Each row of numbers belongs to one of the nodes below and depends on some of the facts about them. Some rows are named. Which node is each other row?

Some facts about the nodes:
α: is of sort; β: points at; σ: uses
{bebre bipluk biven bostu brevuk buge domun draplan fegru fivan flister flistom gredrok gumon labril mazer rabri sasa vestil voni} α e
{bonak briristol dabun fazen gisti grelol gruna kleklim kludupu lebrukle pokeker rusan tufe} α f
{bredugrok dodeki dodror fitrogri flarek fomal gobres gregran kamin kigral klisto plenistos skeskis talis tevek triklugros voga zoda} α c
{dapun dedrar fugragrer gastaskor kofil kudrik loredok mekli nozak numul pabrel plefus plubrum pudi rabrom siplor skebi somor sterul tabrul trogre vedro zepe} α a
{dradom dradrufik fuplok gadum grodas grovuk klazuk natiklam raremo sidro skorigi stodu tradu trugrur zagral} α b
{drebrim fluzim gedi grisas likabril petrin pufli skapu steki sube tafler trukor vekor} α d
bebre β: gedi
biven β: zoda
bonak β: trugrur gredrok
bredugrok β: brevuk
brevuk β: bostu
briristol β: fegru
dabun β: natiklam
dapun β: gedi natiklam gredrok
dedrar β: fomal
dodeki β: sterul
dodror β: bostu sterul
domun β: gedi natiklam zoda
dradrufik β: fomal fegru
draplan β: bostu flistom rabri
drebrim β: raremo grisas fegru stodu
fazen β: gedi natiklam
fitrogri β: gedi skorigi
flarek β: bostu vestil
flister β: pokeker
flistom β: stodu
fluzim β: gedi gredrok brevuk
fomal β: gedi
fugragrer β: pudi talis
fuplok β: natiklam
gastaskor β: gedi
gisti β: natiklam
gredrok β: gedi
gregran β: gedi
grodas β: loredok
grovuk β: dapun tafler
gruna β: flarek
gumon β: loredok
kamin β: bostu
kigral β: dodror
klazuk β: gedi
kleklim β: zoda
kludupu β: skapu skebi
kofil β: gedi vestil pabrel fazen
labril β: stodu
lebrukle β: gedi gredrok
likabril β: bebre buge
natiklam β: gedi
nozak β: pudi dradrufik
numul β: natiklam
pabrel β: gedi
petrin β: fazen
plenistos β: skorigi
pokeker β: lebrukle
pudi β: gedi
pufli β: gedi
rabri β: dedrar
rabrom β: trugrur sterul
raremo β: lebrukle
rusan β: gedi sterul fomal
sidro β: fazen fegru
siplor β: gedi
skapu β: gedi briristol
skebi β: gedi bostu natiklam fomal
skeskis β: fegru
skorigi β: gedi pudi
somor β: biven
steki β: pudi
sterul β: fegru
stodu β: gedi fazen
tabrul β: bredugrok
tafler β: dapun
talis β: gedi fegru
tevek β: gedi
tradu β: zoda stodu
triklugros β: gedi gredrok fugragrer
trukor β: dapun
tufe β: skorigi
vedro β: gedi klisto
vekor β: fugragrer
vestil β: dapun gedi bostu
voga β: flarek zoda
voni β: gedi
zepe β: trugrur sasa
{bipluk gobres sasa skebi} σ briristol
{bipluk domun plubrum} σ sube
{bonak dradom grovuk loredok} σ kamin
{bonak drebrim gregran kleklim} σ gobres
{bonak gobres grelol gruna sasa tevek} σ skebi
{bostu} σ bonak
{brevuk mazer} σ grelol
{brevuk gadum gastaskor kludupu} σ gredrok
{dabun} σ vedro
{dedrar kleklim} σ tevek
{dedrar kudrik} σ gadum
{dedrar} σ natiklam
{dedrar skapu} σ brevuk
{dodror drebrim fivan} σ pokeker
{domun gastaskor zagral} σ bipluk
{domun} σ gregran
{domun dradom} σ somor
{gredrok trogre} σ mazer
{grelol} σ fivan
{grovuk} σ dodror
{gruna} σ grovuk
{kamin somor} σ sasa
{kludupu loredok rusan trugrur} σ gruna
{mekli} σ drebrim
{numul pufli} σ fegru
{petrin somor zepe} σ trogre
{plefus zepe} σ zagral
{plenistos} σ lebrukle
{plubrum sube} σ klisto
{skapu somor} σ rusan
{skapu} σ domun
{trugrur} σ kludupu
{trugrur} σ numul

Some rows with their names:
tabrul: [-56  33  11 -32  32  26 -19  21   9  -3 -46 -21]
trukor: [-54  47  27 -44  35  38 -26   6  12 -20 -24 -25]
grovuk: [-62  40   9 -49  15  27 -19  36 -12   8 -52 -11]
kigral: [-73  54 -29 -44  -7   4 -13  17  -7   2 -49  -4]
sidro: [-72   6   0 -30  40  12  -6  56   1  20 -72  -8]
gruna: [-35  26  -1 -17   5  29 -37  35 -18  22 -50 -16]
vekor: [-55  40  24 -40  37  40 -27  17  19 -22 -34 -25]
triklugros: [-75  43 -37 -19   9 -14 -18  18 -10  -6 -56  -4]
skebi: [-54  36  20 -32  37  21 -26  25  -8 -28 -33 -19]
gastaskor: [-58  19  14   6  52  -6 -25  47  -5 -42 -47 -19]
fitrogri: [-75  40 -43 -17  10 -15 -17  20  -5  -6 -58  -6]
rusan: [-46   4  -6  11  28   4 -38  44 -16   8 -59 -23]
raremo: [-71  27  -3 -31  25  12  -7  35  -1  19 -71  -6]
gumon: [-42  39  20 -17  22  36 -32  17  -9  15 -43 -28]
grodas: [-62  31  -4 -29  25  18 -10  37  -5  19 -66  -8]
steki: [-55  36  23 -38  36  30 -22  18  17 -23 -30 -26]
drebrim: [-52  29  37 -57  42  39 -36  38  19 -29 -24 -35]
kludupu: [-30  18  -6 -15  15  31 -37  35 -18  18 -52 -14]
plenistos: [-98  49 -66 -74 -23  31 -44   6  -1  -2 -12  19]
dodeki: [-81  42 -27 -43  -2   4 -12  26  -4  -1 -53  -2]
labril: [-45  32  23 -17  24  32 -31  17 -12  16 -44 -24]
flistom: [-45  37  25 -19  25  29 -31  16  -9  18 -43 -27]
tradu: [-66  34   2 -34  21  18  -9  35  -4  19 -62  -8]
biven: [-43  45  24 -22  20  41 -32  12 -18  18 -37 -24]
fegru: [ 14   1 -29 -47  24  79 -40 -10  46  40 -44 -20]
grelol: [-21  24 -22  -2   1  41 -44  53 -15  18 -56 -27]
buge: [-24  43  -5  -8  11  51 -45  27  -5  19 -46 -31]
plubrum: [-57  24   9 -20  12  40 -17  42  20 -54 -39 -36]
kudrik: [-30  43  10 -26  23  47 -46  73 -14 -10 -45  -7]
bipluk: [-31  39  11  -9   8  53 -43  34  -5 -10 -39 -40]

Rows to name:
[-57  26  31 -12  54  17 -34  41   6 -50 -33 -24] | skapu
[-33  33  -4 -13  20  36 -28  26 -44  19 -38  -8] | gisti
[-45  39 -13 -29  10  35 -30  61  -7  14 -63 -16] | gadum
[  2  21 -12 -40  61  41 -39 -28  37 -10 -36  12] | pufli
[-39  38   1 -22  20  46 -28  52   8 -25 -43 -23] | trogre
[-83  71 -17 -51 -19   1 -11   4  -8   5 -53  -4] | flarek
[-29  44   2 -30  20  54 -41  57   0 -15 -42 -18] | loredok
[-69  16  -8  -8  41  -7 -10  39  -8  13 -73  -6] | stodu
[-35  45  -1 -31  27  55 -34  24  22 -19 -33 -32] | grisas
[-49  61  38 -30   5  33 -39   9 -11   8 -36 -36] | brevuk
[-36  29 -15   5  48  18 -39  23  23 -29 -45 -29] | gedi
[-15  42   1 -73  35  74 -28 -12   5   0 -13   5] | numul
[-56  35 -30 -36   2  58 -51  17 -40  19  -7  18] | dabun
[-76  28 -41  -5  22 -29 -19  24  -8 -10 -61  -2] | fomal
[-54  58 -50 -38 -19  30 -22  27 -10   4 -50  -8] | zoda
[-27  36 -19 -34  12  49 -30  52  -5  19 -64   4] | trugrur
[-70  40 -35 -15  13 -20 -27  30 -16 -24 -51 -11] | tevek
[-56  56 -38 -43 -19  31 -33  42  -7  -9 -46 -13] | gobres
[-74  61 -12 -67 -13  12 -26  19  -2   1 -41 -11] | dodror
[-50 -22  -6 -12  25  18 -30  56   8  14 -60 -36] | briristol
[-81  12 -38 -15  26 -22 -13  40   0  -6 -65  -4] | talis
[-50  50  17  -2  23  10 -33  -3 -10  13 -47 -28] | vestil
[-37  16 -17  14  34   9 -29  28 -41  13 -50  -9] | fazen
[-73  38 -44 -40 -33  24  -7   8  30 -44 -40 -46] | klisto

Now the same nodes, written a new way:
Some nodes and their rows:
grodas: [-13   5   6 -37  20   7 -19  19  -1  11 -15 -20 -14 -15  27 -11   9  13
 -13  17 -19 -16  22   7   3   0   5  -6 -30]
dapun: [ 23 -60  32 -16  11  56 -27 -19  17 -11   5  -1 -37  -6   7 -36  68  69
  22   4  12 -17  10  -9  -5 -40  21 -13 -81]
vestil: [ 23  69  14  40 -31 -47 -12   9 -10  36  29  -6  -8  19 -21  37 -25  12
 -38 -15  51  78 -30 -22 -56  -2   2  -7 -37]
bostu: [ 22  33 -20  62   1 -60 -23  17 -17  38  87  -2  16 -10 -36  72 -73 -10
  28 -14  15  63 -22  -8  10  29 -43 -35  45]
dodror: [ 27  67  12   9 -23 -17  26   2   5  34  69  -2  -1 -27 -50   9 -48 -24
  26 -10  32 -12 -29  -4 -22  12 -65 -38   6]
draplan: [  2  64   9  25 -19 -35 -16  33 -14  47  27  -2  -5 -17 -10  38 -35 -18
 -43   1  22  62 -27  -7 -36  18 -10  19 -21]
flistom: [-12  55   0  13 -38 -15   3  43 -12  34 -20  13 -13 -16   5  49 -29 -31
 -61  28   1  56 -26   2 -22  29 -12  52  -7]
bonak: [  8 -14 -45 -20 -32 -29  27 -32 -20 -13  36 -11  34  10  21  -6 -70 -12
  26  -6 -59 -46  15  36 -23  13 -38   3  -3]
gedi: [ -3 -11   1  30   7 -28 -29  12 -17 -52 -32 -20  -6  54  22 -38  36  44
  30 -19  22  35   0 -41  32   2  41 -30  24]
bebre: [ 14  46  20  49 -65 -50  10   7 -19 -11 -31   9 -20  56 -10  36  -4  18
 -25  -1  35  81 -23 -27 -30  18  25  30 -18]
domun: [ 35 -17  -8  47 -92   2   4 -13  -8  19  24  30  26  52 -35  82  -9   4
 -49 -17   0  45 -10  47 -23  27  12  36  28]
sube: [ 12  -7  -8  26  46  13 -34  12  26 -19   5 -16  61 -10  -6 -21  21  -9
 -11 -26 -14  11  18  32  23  -8  10 -21  84]
bipluk: [ 20  17 -22  64   6 -31 -18  18  16  15  13  23  54   2 -29  80 -25 -31
 -34 -17 -10  58   2  24   8  18   8  22  99]
briristol: [ 24  49  25 -13   3 -54  69 -12   8 -26 -11  -1  97 -18 -41 -41 -27 -37
  42 -25 -70 -71  24  30  -5 -16 -20  66  16]
klazuk: [ 10   1  23 -12 -16 -20   1 -16 -10 -35 -35 -14 -13  54  22 -26  23  47
   6  -9  15   3  18 -16 -11 -14  38 -19 -38]
voni: [ 14  47  17  45 -71 -49  10  14 -22  -6 -28   9 -18  53  -6  38  -8  19
 -26  -5  37  73 -10 -26 -33  15  24  29  -8]
zagral: [ 18 -30 -11  -6  65  -6 -39   5  17  -9  -6   1  56  -6   7  14  12   1
 -12 -21 -24  -5  48  38  32 -14  22 -29  67]
zepe: [ -9 -83   6 -30  55  77   4 -64   7   9  11  32  19 -29  19  -7  24  -4
  -5  -5  33 -37  43  47  22 -16   5 -33  -5]
rusan: [ 17   4 -28  -5 -22 -48  50 -39  -5 -20   8  -3  38  30   3 -22 -39  -5
  25 -52 -28 -45  15  27 -46 -31   6  14   2]
skeskis: [-15  56  53   7 -25 -18  16  35 -31  36 -36  16  12 -39 -19  -6  -8 -22
   5  -4  22 -16 -23  -3  28  25   3  51  -1]
tufe: [-21  12 -31 -30  -3 -40  -8  -2 -24   0 -26 -18  12  -9  48 -28 -47  -7
 -22   0 -47 -15   1  18 -41  -9   1  30 -32]
dodeki: [-10  50  28  -2 -22 -13  -9  30 -18  37 -15   3  -9 -33 -12   1 -11 -15
 -20  -3  31   7 -27  -2   2  16  -9  24  -6]
buge: [ -7  37 -20  51   2 -50 -50  58 -15  22  -2   1   3 -23  -3  61 -29  -7
 -14  15  -5  73 -20 -28  24  35  13  33  42]
flister: [-13  52   6  25 -37 -20  -9  39 -11  32  -2   4  -6 -14  -1  49 -23 -27
 -51  24   7  52 -28   2 -26  27 -11  46  -6]
voga: [ -9  35  -8   0 -27   7 -21  30  -8  29 -29  -4 -32 -28  18  11 -14 -20
 -49  19  13  22 -28  10 -16  20 -28  12   2]
tabrul: [ -7 -37  32 -29  59  57 -11 -17  10  -5 -14   1 -22 -43  33 -34  34   7
  10  29  19 -21   7   0  -3 -19  -3 -16 -53]
gisti: [  6 -19 -18 -28 -41 -25 -43  16 -18  22  24 -20  15 -21  11 -23  -6  52
 -13 -25 -93 -29 -19  28 -27  -9  13  62 -55]
gumon: [ -3  49   6  29 -26 -27  -6  37 -18  31  -7   0 -14 -13   0  47 -29 -16
 -51  25   6  57 -23  -5 -22  25  -4  36  -3]
biven: [-18  41 -11  16 -45  -1  -9  39  -9  24 -28   9 -26  -1  18  57 -28 -37
 -72  44 -12  64 -29  11 -29  40 -14  54   3]
fivan: [  8  29 -31  52  -8 -50  -7  28   6  11  23  10  17  21 -47  77 -37 -27
  14  16 -29  48 -19 -30  24  36 -28  20  68]

Rows to name:
[  5 -57 -24  -9  21   5 -15   2 -14 -13  42  -3  21  -3  24  42 -38   3
  47 -10 -18 -27  32  30  47  22   8 -49  46] | dradom
[  9 -16  26 -36 -20  27 -49  25   7  18  26 -18  -8 -21  -7  -6  33  47
 -21  -1 -58 -32 -14  20   2 -12  18  26 -48] | fuplok
[-27  -4  82 -31  64  35  29 -10  -9  11 -15  27  22 -68 -12 -54  42  -8
  61  11  29 -68  19  -5  50 -17  20  22 -57] | sterul
[-12 -28 -79 -14  34 -69  -7 -16   4 -15  15  -8  48  17  -8   2 -46 -17
  28 -18 -76 -33  22 -14  14  -9 -16  11  38] | grelol
[-35 -49 -57 -14  31   1  16  26  -9  10  38 -14 -30 -15  32  46 -40   6
  48 -22 -16 -45  22  -3  46   3  44 -42  55] | trugrur
[ 25  26 -38 -24  -9 -31  38  -5  22 -45   0 -32  26   6   6 -30 -44 -33
   9  24 -89 -31   1   9 -53 -10 -58  24 -10] | pokeker
[-50 -71 -10 -60  54  52  25 -83  -6  22  36  44 -23   8 -34 -16  26  -9
  19  23  28 -60  23 -16  36  -7 -17 -28 -38] | dedrar
[ 55   9  11  31 -73 -14  22 -38   2 -24 -21  18  12  72 -36  14  -4   5
  -3 -25  33  21  -3   6 -12  13 -28 -11  34] | gregran
[-23  74   6  69  -2 -59  56  83   7  15  -4   8   2 -61 -26  63 -17 -38
  42 -28  -7   0 -28 -44  28  -3  66  63  80] | fegru
[ 10 -76  -8  -1 103  49 -12 -18  50 -24  -2   8  27 -34  -3 -11  43  -8
  28 -11  -9 -29  33   4  34 -34   9 -37  57] | trogre
[  2  46  53  22 -51 -36  20  11 -27  -1 -53  23  -5  18 -13  -7  12   3
   6 -19  44  12 -18 -16  17  19  21  38  -2] | talis
[-15  28   6  -8 -36  -1 -17  17 -25  27 -28  10 -29  -8  20   4 -26  -8
 -36   9  37  23 -19   2   3  33 -21  14   2] | plenistos
[ -9 -92 -21   7  54  62   8 -18  10 -25  36   7 -18 -37  33  21 -10   5
  80   7   7 -41  26  -3  59  -7  -5 -61  30] | loredok
[ 50  61  -3  25 -18  -4  18  19  27  20  63 -15   4 -21 -37  18 -38 -27
   8 -25  18   0 -33  13 -40  -7 -57 -37  29] | kamin
[ 16 -35  38 -16  44  38  -5 -24  26 -42 -43  -5 -28   0  26 -49  54  29
  31  21  30   3  15 -28  -5 -38  14 -25 -52] | vedro
[ 65 -35  26  -9  33  54  22 -43  64 -35  52 -14   5  -2 -57 -35  60  32
  58  -2 -17 -48   1 -17 -22 -49 -25 -39 -30] | skebi
[ -2 -87   2 -16  23  50  30 -98  12 -29  -7  38  -1  54  -7 -26  51  23
  19 -27  53 -25  35   1  -1 -29  28 -46 -14] | gastaskor
[-47 -85 -50 -20 100  28 -20 -42  23   4  13  33 -13 -10 -21  -7  39  -5
  38  11   1 -37  29 -41  63 -17  11 -30  17] | kudrik
[ 14  13 -16 -12 -20 -60  -1 -18  -9 -38 -50 -25   5  37  47 -46 -13  18
 -10 -16 -36   5   6  -6 -66 -20  17  24 -45] | lebrukle
[ 10 -44  35 -20  39  45  -6 -37  11 -28 -20   0 -24 -12  23 -43  51  24
  23  14  32 -14  14 -18  -1 -25   9 -24 -60] | kofil

